Rows near named flat spaces through zero
nup-rolu: [ 31 -30   4 -12 -15 -22 -57  25 -28 -12 -55 -10  20 -34 -12   2 -11  31
  12   7  41   6]
saman-los: [-24  31  11  65  24  41 -47   0 -25 -15  32   9 -50   3 -23  -6  32 -15
   3 -12  -8  -2]
saman-los: [-16  34   0  53 -11  12  24 -23  -3  32 -11  14  76 -14  16 -11 -15  27
  31   7 -19 -40]
ser-vuges: [ 15 -15  -5 -33  17 -13 -15  22  -8 -11 -23 -54  -4 -15 -23   5  17  12
 -12   5  38 -16]
puvi-nuvu: [-31  30  10  -3   8  10 -11 -43  27 -23  21 -11  27 -11  30 -23  -2  21
  -3  17  -8 -27]
puvi-nuvu: [ 54  48  13  14  24  54  15  -2  18  -7  34 -18 -37  57 -48  55  72  23
  26 -28  25  20]
ser-vuges: [-21 -28   6 -36 -19   8  35  50  20  37 -34  35  49 -40 -11 -17 -14   0
  28 -19  -1   4]
ser-vuges: [ 11 -11  12  19  -7 -18 -42 -16 -12 -11  -3  35   4  -2  11  15 -32   6
  -6  17  17  35]
ser-vuges: [ -2  -7  -1 -21   2   6  11  23   6   8 -14 -13   9 -14 -14  -5  12   4
   8 -10   8 -10]
saman-los: [ 50 -12 -20   8 -11 -35  12 -20 -22  -4   4 -12 -38  49  11  31  -9 -15
 -21   9  -9  20]
puvi-nuvu: [-43  39  23   7  -1  22  -5 -54  43 -16  33  31  46 -11  42 -24 -15  23
  10  15 -19 -11]
nup-rolu: [ 44  -2   2 -56 -37  -3  47 -11  43   5 -14  12  36  23  21  13   0  31
  28 -10  -7  17]
puvi-nuvu: [ 22  27  11  15   5  33   3  -5  12  -4  20   9 -15  27 -18  23  31  12
  20 -16   4  16]
puvi-nuvu: [  0  -2  -1 -11  22 -10  10   2   3   5   2 -23   9  -1 -12  16  -1   2
 -15  11  26  -3]
nup-rolu: [-34  11   8  16  11  22 -26   0  -1 -15  21   8 -27 -11  -1 -22  12 -14
  -4  -6 -13  -5]
nup-rolu: [-44  12  22  33  19  43 -38  26  -4   0  13  33 -12 -31 -28 -16  15  -9
  15 -16   6   7]
nup-rolu: [ -6  11 -13  13  12  -8  48 -19   5  18  26  -7  -4  28   8  13  -6 -21
 -18   7 -18  -7]
nup-rolu: [  0  21  25 -27  -9  61  26  26  49   8  10  37  12   0 -23   0  41  19
  49 -41  -3  20]
ser-vuges: [ 39 -20 -15   0   2 -33 -58   7 -47 -29 -35 -60 -29  -7 -10   4   9  13
 -17  14  30 -16]
ser-vuges: [-19  44 -19  15  12  26  59 -29  16   2  47 -36 -30  40  13 -16  38 -22
  -7 -12 -53 -45]
saman-los: [-24 -42 -30 -66  13 -41  -6  24 -15 -26 -17 -82 -45 -25   7 -42   6 -32
 -51  10  -3 -44]
nup-rolu: [ 38  -4 -18 -45 -25 -30  42 -33  22  -9  -2 -25   5  35  37   6  -6  10
  -8   9 -19  -5]
nup-rolu: [ 28  -9   3 -13   9  15 -29  47 -17  -5 -34 -35 -10 -18 -48   9  39  21
  19 -18  41  -6]
puvi-nuvu: [ 19  10  -3   3 -43  26  18   0  10   0   0  35 -17  23  15 -15  19   0
  37 -33 -51   9]
saman-los: [  2  -3  15 -29 -11   2  16  -4  33   8  -7  27  46 -10  10   6 -17  22
  16   2  11  17]
saman-los: [-72  14   8  -9  24  17 -37  -8  11 -30  16 -26  -1 -47  13 -56   9  -3
 -16   9  -8 -45]
saman-los: [ 18 -42 -20 -64   1 -44   0   9  -3 -25  -6 -43 -51  12   9  -1  -4 -25
 -43   9   6   9]
ser-vuges: [ 26  -7 -15   3  -1 -13 -31   9 -33 -18 -24 -48 -26  -2 -10  -4  20   8
  -5   0   9 -23]
saman-los: [ 40   5   6  13  -6  -6  -9 -28   1 -15  26  28 -35  48   8  38  -6  -3
  -8   4   1  50]
puvi-nuvu: [-18 -47  -6  -6 -21 -33  21  28 -10  37 -26  51  26 -24  10  -6 -56 -29
  -6   5 -10  25]
puvi-nuvu: [  4  23  15   4 -17  32  36 -13  37  15  22  53  19  23   8  11   4   8
  32 -18 -22  26]
ser-vuges: [ -9  -1  21 -23  13  16   5  15  29   7   4  22  25 -14 -18  14   0  11
   9  -3  30  23]
[ -1  -3 -18  17 -43  22  24  36 -19  25 -34  13   2 -12  -1 -40  20  -8
  43 -39 -55 -32]
ser-vuges
[ 22 -33 -16 -35 -11  -9 -14  61 -28   4 -65 -54   3 -38 -32 -19  26  14
  16 -18  22 -34]
ser-vuges
[-24  -4  20 -58   1  -7 -16 -30  49 -34  20  13  15 -13  34 -15 -20  13
 -16  18   9  18]
saman-los
[ -2  -7   1  -5  -9  14  34  42   4  42 -38   9  58 -30 -25  -2   2  17
  36 -17  10 -16]
saman-los
[-39  26  17   7   8  14 -26 -39  23 -24  27  13  16 -14  28 -23  -9  12
  -4  15  -8  -9]
saman-los
[  -2  -29   33   11  -11   15 -107   56  -30  -11  -62   40   31  -78
  -37  -12   -8   39   39   -8   57   25]
nup-rolu
[ 14 -30 -16  31 -24 -64 -42 -35 -45 -13 -16  15  -9   4  45  -1 -62 -14
 -33  37 -13  14]
ser-vuges
[ 41  -6 -15  32  -4  -5  11  17 -35  17  -7  -4 -35  32 -24  29  13 -15
   2 -12  -2  13]
saman-los
[ 49 -19 -17 -42 -24 -39   5 -15  -2 -16 -29 -38   7  14  23   7  -8  21
  -7  12   5  -7]
nup-rolu
[  9  -3 -14  -3  -5  -2   0  14 -16  -2 -17 -32 -13  -3  -7 -12  19   0
   3  -8  -7 -26]
ser-vuges
[ -3  18   3  14   6  11 -36 -16  -8 -27   8 -20 -17  -2   3 -12  18  11
  -1   3   0 -17]
puvi-nuvu
[ 11  26   0  17  31  12 -56 -13 -22 -41  10 -65 -41   4 -19   2  44  17
 -13   7  27 -28]
puvi-nuvu
[ 13  -8  -9  18 -21  -5 -18   8 -26  -1 -22   2  -9  -4   3 -12   0   1
  11  -7 -15  -8]
ser-vuges
[-22 -30  -7 -56  14 -13 -16  27   2 -24  -5 -40 -38 -23  -6 -26  12 -21
 -29  -1   9 -11]
saman-los
[ -1 -30 -18 -24  -5 -32  11  17 -15   8 -25 -26   2 -14   5 -12 -15 -13
 -18   7  -1 -16]
puvi-nuvu
[ 19  -2  -7  14  29   8   7  41 -27  21 -16 -40  -9  -1 -55  27  31  -1
   1 -10  37 -12]
nup-rolu
[-36 -11 -10  -9  -9 -26 -33 -18 -12 -23 -15 -25  11 -36  38 -50 -23   0
 -19  21 -19 -41]
puvi-nuvu
[-28 -27 -10 -29  56 -55  -6   3 -13   3 -13 -74  30 -37 -12  11 -31  -4
 -61  50  65 -31]
puvi-nuvu
[ 28 -38 -17   1   3 -24  -8  46 -43  13 -30 -20 -37   0 -34  17   3 -23
 -13  -7  19  11]
puvi-nuvu
[ -6  -6  -6   9  -2 -20  -8 -16 -11  -3   1   0   1  -1  17  -4 -21  -7
 -16  15  -6  -2]
nup-rolu

Rows near named flat spaces through zero (a row that begins with a name and a colon came from that space)
bidabboluz: [ -8 -12  10 -14   6  41 -26 -25  -4 -16 -20 -41   4 -16 -29   3   0 -14
   1 -47 -11  14]
bidabboluz: [-17   9 -27   5   1  11   3 -17   2   3   9   4 -13   1 -36 -17   9 -17
   9 -11  -7   6]
lunopnavid: [  4 -21 -10  -6   8   5   0  24   6  -5  33 -29   2 -17 -13  23   4   1
   3  -1  -5   8]
supazdages: [  4   8  17  -1  -6  -5   2  23   9  -5 -38  38   4  22  28   5 -28  -1
  -5  28 -15 -31]
volorebis: [-23  24  -6  23  -8  17  16 -44  -4  22 -10  41  -2  21 -42 -19  -2 -10
   5   1  -9  -9]
volorebis: [ 17  18   6  27 -15 -42  32  -6 -21  42  51  19  -1   1  51  -1  40  44
  -3  32  53  29]
volorebis: [ 15  28  36 -28  -1  -6 -23  20  11 -21 -80  -5 -18  29  19 -42 -14 -16
  -9 -10  -8 -14]
bidabboluz: [ 18 -26  33  -6   2 -31 -14   7  -5 -21 -41  29  38   0  80  30 -47  22
 -18  24  -1 -42]
lunopnavid: [ 31  22  26   1  -1 -47  24  25   1  25  25 -20  -9  19  -3 -28  21  25
 -12  23  32  11]
lunopnavid: [ 19  14 -16   7  -4 -28  35  60  10  30  75 -21 -28   1  -7  -2  45  17
   6  34  25  33]
gifanol: [ -5  -5 -30  -7   8 -10  -4   5   6 -11  17 -12 -11  -9 -14 -11   7 -12
   6  -7  -2   4]
fusolib: [  8 -21  -6 -15  11 -11 -11  17   6 -19   8 -27   5 -14   2   8  -8  -1
  -3  -6  -3  -3]
supazdages: [  8  -5   6  -8  -5  -7  -8  36   5 -14 -24  24   1   2  64  20 -14   4
  -1  22  -5 -13]
bidabboluz: [ 26 -20   5  -8  19 -61   2 -14  -8  -2  42 -54  17 -15 -15 -19   5  24
 -16 -10  33   4]
gifanol: [-12  20 -30 -29   6  11 -25  21  21 -33 -44 -12 -40  11 -22 -46   2 -46
  12 -25 -25  -1]
fusolib: [ -9  -8   4  34 -10   0  38  17   9  24  14  83  30  22   3  51 -43  14
  -2  69 -27 -53]
fusolib: [ 15 -20  10 -15  -3   4 -17  46   2 -19  -9  -8   3 -17  76  39  -2  10
  -1   9   2   7]
volorebis: [  9 -17  20  12  -2   7   9 -11 -15  19  36 -21  20 -18   6  32  13  28
  -5  -2  20  20]
gifanol: [-31  -3  -9   2 -16  80 -14  29  14 -15 -49  56  -6   3  28  53 -25 -30
  18  12 -53 -16]
bidabboluz: [ 33 -37  19  -1  13 -72   7  13  -6  -6  29  -7  41 -11  48  24 -29  41
 -23  32  23 -29]
fusolib: [-15 -20 -27   2   2 -15 -15 -20  -4 -28 -27  51  17  -8  54  13 -34  -7
   1   9 -13 -34]
bidabboluz: [ -9  -8 -22   0  10  10   1 -20  -1   3  38 -39  -5 -16 -61  -9  18  -9
   6 -27   1  20]
fusolib: [  7   8  10   8  -8 -25   3 -10 -11   6 -11  27   6   5  51  -4   1  17
  -6  15  19  -3]
supazdages: [  3  -9   8  -3  -4  15 -10   3  -8  -3   1 -13   2 -16  33  20  12   8
   2 -10   9  19]
gifanol: [  7  16 -15  -1  -3 -40  -6 -22 -16  -1   2   0 -15  -5  50 -37  30  10
   0 -10  38  24]
volorebis: [ 20  42  33   5  -8  -9  41  68  28  35   3  13 -22  52 -54 -19  -2   1
  -5  52 -12 -17]
fusolib: [  4 -17 -20 -21  27 -21 -11 -12   9 -19  25 -68  -2 -13 -81 -34  -1 -17
  -4 -37  -4   0]
supazdages: [ 14   1  29  -9   3   8   3  25   9   5  -2 -29   1   8 -28   3  -4   2
  -7   0  -5  -1]
gifanol: [  8  -9  17  17 -14  22  18  27  -8  27  42   1   8 -13  34  54  22  29
   3  23  14  26]
lunopnavid: [  1 -11  27  -8   6  -3 -22 -39  -9 -19 -50   3  26   2  10  -5 -33   0
 -13 -20  -6 -26]
lunopnavid: [-34 -26 -17  -4  17  40 -16 -36  15 -29 -35  14  25   2 -87  10 -61 -41
   2 -22 -62 -54]
supazdages: [-15  23   4 -20   6  43 -10  21  31 -16 -56  -5 -23  32 -87 -31 -26 -49
   5 -15 -53 -27]
gifanol: [-24 -20 -58  12  -1  -5  -5 -20  -9 -14  23  39   2 -26  47  21   3  -5
  14   5   0   1]
supazdages: [-10   6  -2 -31   2  51 -29  49  27 -35 -59 -12 -27   8 -13  -1 -16 -44
  10 -18 -46  -8]
supazdages: [ 23  -1  45 -28  10  31  -6  57  22  -3  -5 -78  -9   8 -67   3   0  -9
  -7 -17 -19  10]
volorebis: [ -9  -2   5  15  -8   2 -11 -75 -34   7  -7  10  17 -19  44  -2  17  19
  -2 -29  33  23]
lunopnavid: [-17  34  -3  11 -15  23   4 -18  -3  13 -28  37 -20  19   1 -21  12 -13
   9  -1  -3   7]
fusolib: [ -2 -42 -35 -21  18 -36 -35  -7   0 -54 -20   4  18 -28  58   8 -35  -9
  -3 -11  -9 -29]
fusolib: [ 37   8  39  15  -5 -71  30  10 -11  30  25  13  19  17  46  -5   2  50
 -21  46  44  -9]
bidabboluz: [  6 -32  19   5  -5  71  13  61   7  21  66 -50   8 -30 -26  88  21  14
   9   6 -13  37]
gifanol: [  4  10  -2  -2   3 -36  -6 -34 -11  -5 -16   5   0   5  16 -38   2   4
  -7 -11  20  -3]
supazdages: [ 11  -7  38  -8 -12  28 -17  30  -4  -8 -37   5   8  -5  74  40  -6  12
  -3   5  -1   6]
lunopnavid: [-16  13  24  -5 -10  60 -24 -30  -8  -6 -56  -2  -5   1  -1  -1   3 -17
   5 -38 -13  15]
lunopnavid: [ 18  34  15   5 -11 -14  23  28   1  31  23 -13 -27  17  -1 -23  40  15
   0  16  28  31]
gifanol: [-26   8 -47  -9 -16  60 -18  53  13 -20 -18  29 -43 -13  58  28  24 -33
  30   1 -26  28]
volorebis: [ 40  19  33 -12  -2 -31  27 100  27  17  18 -20 -20  30  -4  -2   5  14
  -9  51   3  -5]
bidabboluz: [-11 -44 -25   7  14 -10   0 -19  -1 -13  31   7  34 -23 -14  35 -32   3
  -2   5 -15 -28]
[ -14   26   28  -14  -14   46  -34  -15   -1  -21 -105   34  -11   20
   43  -14  -17  -24    2  -23  -21   -9]
bidabboluz
[-32 -32 -40  -3  13  36 -20 -32   3 -28  -1  -1  12 -24 -40  19 -22 -30
  11 -30 -35 -14]
volorebis
[ -2 -10  26  14  -9  35  10  12  -1  15   2  18  20   1   6  49 -13  12
  -1  19 -13  -7]
gifanol
[-15  37   8   4 -18  53  -6 -19  -8  16 -26   2 -30   8  -3 -18  38 -13
  13 -27   5  41]
fusolib
[  7 -23  28 -12   5  18 -22  -5  -5 -17 -24 -24  21 -14  17  25 -18   5
  -8 -20  -6  -4]
bidabboluz
[  0  14  35  14  -3  12  15 -31  -5  26  -6  -1  13  19 -53 -10  -6   7
  -9  -4   0  -6]
supazdages
[ 36  -4  55  -7   9 -12  18  35   8  23  33 -68  11   9 -60   4   4  24
 -18   5  11   7]
supazdages
[ 16  32  87  10 -29  42   4  12 -11  30 -62  28   6  29  57  23   1  25
 -11  17   9   8]
gifanol
[ 29  -3  11 -26   7 -24  -2  80  23 -15   1 -30 -15   7  17   1  -4   0
  -5  22  -5  -5]
volorebis
[ -5 -52 -21 -17  11  25 -18  59  22 -38   4  -1  18 -25  20  69 -41 -15
   6  15 -46 -30]
fusolib
[   4   28   32  -18   -6  -19  -32  -31   -8  -27 -108   33   -4   27
   64  -50  -24  -10  -12  -16    4  -24]
bidabboluz
[ -1  -8 -45   8   8 -66   0 -48 -21  -6  37   5   2 -22  38 -31  20  15
   0  -8  41  12]
gifanol
[ 19 -14  12 -16  -4 -10 -13  61   8 -20 -16   4   0  -7  84  33  -9  10
  -3  24  -1  -5]
supazdages
[-14  35 -17  20 -14 -28  15 -29  -6  13 -26  77 -11  28  32 -35  -2  -1
   3  27   9 -18]
lunopnavid
[-15  47  14   2  -9  11  -2 -31   5   4 -73  43 -18  44 -27 -56 -13 -25
   0  -6 -16 -22]
volorebis
[ 22   4  19  -5   5 -17  13  27   7  13  27 -38  -4   5 -29  -8  12  12
  -7   7  12  10]
lunopnavid
[ 21   4  61  10  -6  22  23  20   0  36  18 -27  16  13 -37  27   3  26
 -12  14   5   8]
volorebis
[ -2 -12 -16  21  -2 -21   9 -50 -28  19  51  -4  14 -26  23   7  29  28
   0  -9  40  29]
supazdages
[  5  -6  32  11 -15  55  15  50   5  24  19   0   5  -3  10  65   8  15
   5  24 -11  16]
gifanol
[ -9  18  17   3 -20  46  -3  29   6   2 -46  44 -11  16  42  24  -6  -9
   8  18 -21  -3]
bidabboluz
[ 12  -2   7  -6   1 -20  -5   2  -5  -4  -2  -9   1  -4  30  -6   5  10
  -5  -1  16   6]
fusolib
[-28  22 -26  13 -15  33   0 -17  -3   5 -20  49 -20   7  15  -4  12 -18
  17   0 -10   8]
lunopnavid
[  9  14  -5   6  -7 -17  14  19  -1  15  24   3 -15   3  20  -6  25  11
   3  17  19  18]
lunopnavid
[  1   6  11  -5   3  17   8  31  20   3  -8  -4  -5  18 -50   1 -16 -14
   0  11 -27 -17]
volorebis
[ 13 -19  19   0   2   4  -1   6  -8   5  24 -30  16 -18  12  29   7  20
  -5  -4  13  15]
volorebis
[-28  -7 -67  -9   8  16 -20 -20   0 -24  18 -16 -26 -28 -14 -17  25 -32
  21 -38  -6  26]
supazdages
[ -1   4   1   6  10 -41  11 -24   6  -2 -18  31  17  25 -35 -29 -40  -3
 -12  18 -11 -50]
lunopnavid
[ 10  14  20  -2   4  -7  13   8   8  13   3 -19  -4  19 -49 -21  -1   0
  -7   3  -1  -5]
lunopnavid

Rows near named flat spaces through zero
sig-debos: [  9  -8  -1   5   2  14 -13  -7  -5   7  -6  -3  -1  13  -1  -3   6   5
  18   5 -12 -23]
fibag-lafom: [-16  33  16 -16  -8 -23  23   3  -6  14  -4   8 -15 -35  -4 -17 -15  -6
   3 -10 -49   5]
mozis-nata: [-21  20   1  17   2  54 -26   0 -39  23  19  35 -58 -12  67 -47  14  -4
   1  -7 -21 -31]
fibag-lafom: [ 35 -38 -24  18  13   9 -38 -18  22 -45  15  29  -2  26 -31  43   7   7
  -7   9  -4 -32]
mozis-nata: [ -8  14 -19 -45 -35 -27   7  35  19 -22 -19 -40 -21 -14 -35   0 -18 -20
  34  47  -7   7]
sir-tama: [-28   8   1   1   2  -2  -8  -8  -5  -8  18  -8 -19 -17  25   3  -4  13
   5   4  25   0]
sig-debos: [ 63 -10  -5  -2  22  12 -14 -33 -10  33 -22  34  17  32 -31   1   2   5
 -11 -45 -61 -36]
sig-debos: [  4 -17  41   0  18  60   3  25 -51  49 -22  10  -1  38  28 -68  36 -40
   0 -19 -37 -29]
sir-tama: [ 27  13   7  -5  11   9 -18 -37  -6   4  20   0 -30  -6   3  53  38  21
   1 -42  10 -23]
mozis-nata: [-16   6  46  52   9  39  18   4 -25  31  15  32  -7  -6  49 -34  26  -3
  -1 -17 -15 -20]
sig-debos: [ -1 -33 -27 -24  25  18 -39   0 -18  -7  -6   6  25  34  13  -4  -1 -11
 -39  -8  30  24]
sir-tama: [  6   7  -8 -24   4   0  -4  -2 -17  39 -23 -14  34  11  13  -6  -6   1
 -15 -24  23  31]
sir-tama: [-45  -5  11  17   5 -17  11 -19   7 -22  21 -30  22 -18  19  22  10  24
   4  10  28  34]
fibag-lafom: [-43  -1  42 -28  26 -10  32 -13 -30  13   2 -50 -13  -2  14 -39  10  -2
   2 -20   6   4]
fibag-lafom: [ 32  -4   3   7  -9   3  12  11  10  20 -19  -9  25  19 -17   8   6  -3
   7  -2  16  -1]
sir-tama: [ 59  16 -19  -8 -11  11  26 -18   9  17  -7 -31 -52  18 -26 -24  14   4
  16 -16 -12 -37]
mozis-nata: [-24  -2  27  14  15 -15 -17 -28  -1  -2  14   1   6 -12   7  31 -12  33
  27  -1  14 -30]
mozis-nata: [-13  -4 -10  11 -16  30  12  17  -4  -5   1 -33 -24   9  21 -40  23 -12
  20  31   4   2]
fibag-lafom: [-43  25  17   1  -4 -14  27 -23 -11  15   5 -38   3 -32  24 -12  10  20
  20  -5 -22  26]
fibag-lafom: [-43  32 -16   7 -46  11  20  84  -8  33 -25  26  35 -28  55 -60 -32 -43
 -24  38  20  82]
sir-tama: [-27 -24   8 -18  24  23 -57  25 -34  -4  -1  59  22   8  28   5  -5 -29
 -35  -5  -6   6]
sig-debos: [ 17  23 -43 -15 -13   5  15 -29   1   3   3 -33  -3 -11   8   8  40   9
 -24 -27 -21  59]
sig-debos: [  0 -26 -11  12   5  -8  -6   1  23 -51  19   9 -10   6 -23  16  -4  -3
  -7  24   5  -9]
sig-debos: [ 25  -5  42   7  -1   7  37  50   2   5  -9  38 -24  11 -30 -41  -5 -48
  -8   1 -28 -41]
sir-tama: [ 14  39 -37  -9 -45 -23 -12  15  37 -29  13   5 -43 -42 -15  51 -15   8
  20  29  19   1]
fibag-lafom: [ -6  28 -12  24 -19  -4  21 -36   9  21   4 -44  11 -20  22  13  19  41
  27  -4   5  26]
fibag-lafom: [-11 -28  21   4  13 -19  24   3  10 -28  -4   1  32   7 -38  -4   5 -16
  -8  10 -53  11]
mozis-nata: [ 35 -18 -50   3  20  -8  18 -38  15 -12   5  -7  37  24 -12   5  10  12
 -71 -41  18  67]
mozis-nata: [ 23  -1 -48 -16  -8  36  -2   2 -16  14 -21 -11 -25  26   5 -70   6 -20
  -6   7 -52   3]
mozis-nata: [ 20 -10  96  29  17 -34  33  27  11  26 -12  62  76  -5 -42  59  -2 -15
 -14 -38  -3 -15]
sir-tama: [-18 -20  19  19   8 -24  36 -24   9   2 -18 -30  71   5 -26  -5   7  14
  14   5 -58  32]
fibag-lafom: [ 36   0 -28 -33  22 -36 -28 -59   6   3 -13  10  15   5 -47  33 -31  32
  -4 -34 -52 -19]
fibag-lafom: [  2 -11 -34 -31  23 -25  15 -15   0 -12  -7  -1   8  13 -21 -46 -37  -8
 -53 -18 -17  34]
sig-debos: [ 24  31  -3  -5 -14   6   6   5   1  18  10   3 -17 -17  19  35  25   1
 -22 -34  49  23]
sir-tama: [-11  -1  16   2   9  -6  -2 -10  -9  14  -7   8  26  -3   2   3  -4   6
   3 -10 -22   2]
sig-debos: [-44  26  48  -2  -3 -30  23  18 -14  41 -17   4  21 -29  14 -29 -47   3
  25   5  -4  -7]
sir-tama: [ -3  29  -3  -9   2   0   6 -37 -14  25   7 -32 -48 -12  19 -23  -5  30
  25 -18   1 -29]
mozis-nata: [ 65   1  42   6 -10 -33  39  34  19  60 -59  37  89  21 -67  16 -30 -19
   1 -24 -29  -6]
sir-tama: [-45 -11  51  31  23 -10   0  -9 -11   3  16  21  39 -15  25  19  -2  16
  -2  -9  13   3]
fibag-lafom: [-48 -11  10 -28  13  -8 -26  16 -26   8 -17  10  40  -3  17 -13 -24 -13
  -6  10 -13  24]
sig-debos: [  9 -16  -8  -4   3   7   2   6   1 -10  -8   0  -1  17 -17 -23  -1 -14
  -1  11 -28  -8]
mozis-nata: [ -2 -27  22  15  47  33 -12 -26 -32  -9  24  49 -10  15  17 -18  33 -12
 -47 -44 -52 -15]
mozis-nata: [-16 -20  32  40  11  11  12  -9   2  -3  15 -13  20  10  16  11  22  15
  13   4  34  -7]
sig-debos: [-63 -11  31  10  -9  16   3  31 -17  -1  -6 -33  -8  -1  29 -50  -6 -10
  55  59   1 -23]
[  8  -7  -5  -5  -1  15 -30  26  -1 -20  10  41 -19   1   2  19   3 -22
 -17   6   9 -12]
sir-tama
[  6  42  -8 -12 -24 -11  23  34   3  13  -4  39 -34 -33   1 -35 -31 -26
 -21  -3 -28   9]
fibag-lafom
[ 24   6 -10  17 -23   9  36  37  16   9  -9   3   4   9  -3 -27   0 -23
 -17   9  23  23]
fibag-lafom
[ -1  29   7   6 -26   0   4  34   5  18   0  16  -6 -22  21  14  -7  -7
   2   5  44  10]
mozis-nata
[-28  -6 -33 -21  -1   9 -27  -6  -5 -38  15 -14 -33  -8  11  -7   7  -4
   1  24 -18  10]
sir-tama
[ -8  14 -15 -13 -10 -13   6  -1   3  15  -6 -32  23  -6  17  15  -4  14
  -8  -6  58  46]
sir-tama
[ 25   9  -3  11 -10   0 -12  -5  16  -4  11   9 -17  -5  -6  42   5  15
  12  -3  31 -23]
sig-debos
[ 11  -6  17  19 -12  10  -8  17   9  -4  -1  16   7   1  -9  29  16  -6
  21  15  -5 -20]
fibag-lafom
[ 15  21  32  -3   3 -13  -4  22  -2  30   1  42   3 -12   9  32 -23  -3
 -20 -32  64 -13]
sig-debos
[ 24  11 -26  -9 -34 -26  -1  25  32 -10 -19  10  37 -14 -36  46 -10  -9
   0  19 -10  37]
sir-tama
[-51 -12  28 -16  30   6   4 -21 -30  -8  20 -43 -25   1  31 -24  18   7
   2  -9  24  -4]
fibag-lafom
[ 15 -16  -8 -19  -5   8 -31  40   1   1 -16  11  -5  27  -7  -2 -29 -20
   4  23  57 -27]
sig-debos
[ 49  -5 -45 -25 -12 -30  20  -2  28   5 -35 -25  46  24 -52   5 -21  -2
 -20  -5   2  43]
mozis-nata
[ 15   2 -25 -25   6  -8 -27   1  -1   6  -3  12  17   6   6  31 -16   3
 -36 -22  59  27]
sig-debos
[ 25 -17 -11  26  12   3  12 -31   6  21 -12 -14  43  30  -5  -9   0  24
  -5 -16   5   8]
mozis-nata
[-21   5  15 -32  10 -31   2 -13 -15  29 -31 -14  53  -7 -14  -3 -23   6
   8 -13 -43  22]
fibag-lafom
[ -5 -36   9 -16  22  14  11  21  -4 -58  24  11 -14  13 -16   5  51 -48
 -58 -10 -15  32]
mozis-nata
[-35  18 -30 -30  -1 -45  -3 -24   1  10 -14 -25  43 -24   6   2 -44  27
  -8  -2   2  58]
sig-debos
[ -5  34 -19  -6 -40  -1 -10  13  14   6   3 -40 -27 -23  22  32   3  18
  41  28  69   5]
sig-debos
